Below are the code and all the weights of a small trained network. Each question names an input and a class and asks about switching units off, where a switched-off unit gives its printed mean instead of its output.

import numpy as np


def w(rows, s, z=0):
    codes = np.array(rows[::2]) - 128.0
    scale = np.full(codes.shape[1], s)
    scale[-1] = z or s
    return codes * scale


def f(y):
    return np.maximum(y, 0)


def log_softmax(a):
    a = a - a.max(-1, keepdims=True)
    return a - np.log(np.exp(a).sum(-1, keepdims=True))


def net(x, mask):
    res = np.array(x, float).reshape(1, 3) / 4 @ E
    y = f(res @ A[0][:, :-1].T + A[0][:, -1])
    res = res + np.where(mask, y, B[0][:, -1]) @ B[0][:, :-1]
    return log_softmax(res[-1] @ U[:, :-1].T + U[:, -1])


A, B = {}, {}
E = w([
[101,255,144,164],'x0',
[118,193,35,220],'x1',
[8,165,42,16],'x2',
],0.0071)
A[0] = w([
[106,148,97,120,169],'neuron 0',
[79,176,135,99,127],'neuron 1',
[149,155,153,172,117],'neuron 2',
[137,157,121,173,97],'neuron 3',
[154,153,146,164,116],'neuron 4',
[190,100,174,139,62],'neuron 5',
[169,105,166,147,191],'neuron 6',
[148,109,174,149,116],'neuron 7',
[100,185,85,95,3],'neuron 8',
[183,114,172,133,193],'neuron 9',
[135,183,128,163,107],'neuron 10',
[89,175,106,99,168],'neuron 11',
[102,101,132,96,120],'neuron 12',
[73,131,99,138,149],'neuron 13',
[147,158,162,180,117],'neuron 14',
[142,155,160,176,90],'neuron 15',
[97,83,119,88,124],'neuron 16',
[180,95,144,153,195],'neuron 17',
[147,84,180,144,55],'neuron 18',
[73,85,132,61,127],'neuron 19',
[112,191,245,83,109],'neuron 20',
[149,150,144,164,95],'neuron 21',
[140,93,179,148,69],'neuron 22',
[93,107,142,56,124],'neuron 23',
[109,101,126,84,117],'neuron 24',
[92,158,85,105,33],'neuron 25',
[180,89,153,149,79],'neuron 26',
[132,150,89,113,159],'neuron 27',
],0.012,0.0077)
B[0] = w([
[132,89,91,104,213],'neuron 0',
[112,88,84,125,212],'neuron 1',
[164,176,185,142,190],'neuron 2',
[142,177,176,146,173],'neuron 3',
[152,168,197,133,182],'neuron 4',
[134,85,59,62,190],'neuron 5',
[54,98,119,178,250],'neuron 6',
[85,75,70,98,187],'neuron 7',
[82,154,159,233,173],'neuron 8',
[81,124,106,167,255],'neuron 9',
[154,154,162,156,186],'neuron 10',
[128,83,108,106,247],'neuron 11',
[178,159,155,103,186],'neuron 12',
[111,98,101,105,208],'neuron 13',
[159,159,191,139,199],'neuron 14',
[169,154,193,122,178],'neuron 15',
[179,162,165,99,212],'neuron 16',
[66,110,110,186,255],'neuron 17',
[161,103,122,80,172],'neuron 18',
[200,168,160,96,255],'neuron 19',
[2,51,52,148,209],'neuron 20',
[166,165,168,130,168],'neuron 21',
[120,125,107,77,168],'neuron 22',
[178,164,179,88,236],'neuron 23',
[168,161,166,110,195],'neuron 24',
[86,152,129,221,173],'neuron 25',
[122,76,46,73,188],'neuron 26',
[118,93,111,106,195],'neuron 27',
],0.008,0.0063)
U = w([
[75,84,49,63,222],'0',
[4,129,103,255,166],'1',
[222,217,216,126,3],'2',
],0.0078,0.0015)

Each question gives the input, the list of numbers given to net, and the class t.
The units are the neurons (one row each of A and B). Each row of codes is followed by its name. A weight is (code - 128) times the scale printed after its matrix; where a second scale follows, it is the last column's (A, B and U).
mask holds one flag per neuron, in row order. A switched-off neuron (its flag False) gives its mean, the last column of its row in B, instead of its output. The means were averaged over made-up inputs and are rounded, as every weight is.
A unit's drop is (log p(t) with every unit on - log p(t) with that unit switched off) / (log p(t) with every unit on - log p(t) with every unit switched off).
unit that matters most: the unit with the biggest drop
top k neurons: the k neurons with the biggest drops, biggest first
drop when u is switched off: that unit's drop, to one decimal
input [7,-3,-4], class 1: unit that matters most : neuron 20
input [-4,-3,-6], class 0: top 3 neurons : [neuron 5; neuron 26; neuron 18]
input [-2,-8,1], class 2: top 4 neurons : [neuron 19; neuron 23; neuron 16; neuron 24]
input [-6,-5,-8], class 0: top 2 neurons : [neuron 5; neuron 26]
input [0,-7,-7], class 0: top 3 neurons : [neuron 5; neuron 26; neuron 18]
input [0,-6,-6], class 0: top 3 neurons : [neuron 5; neuron 26; neuron 18]
input [2,-7,-7], class 1: top 3 neurons : [neuron 6; neuron 17; neuron 9]
input [-4,-6,-6], class 0: drop when neuron 5 is switched off : 0.2
input [3,-5,-6], class 1: drop when neuron 9 is switched off : 0.1
input [-7,0,1], class 2: drop when neuron 20 is switched off : 0.3
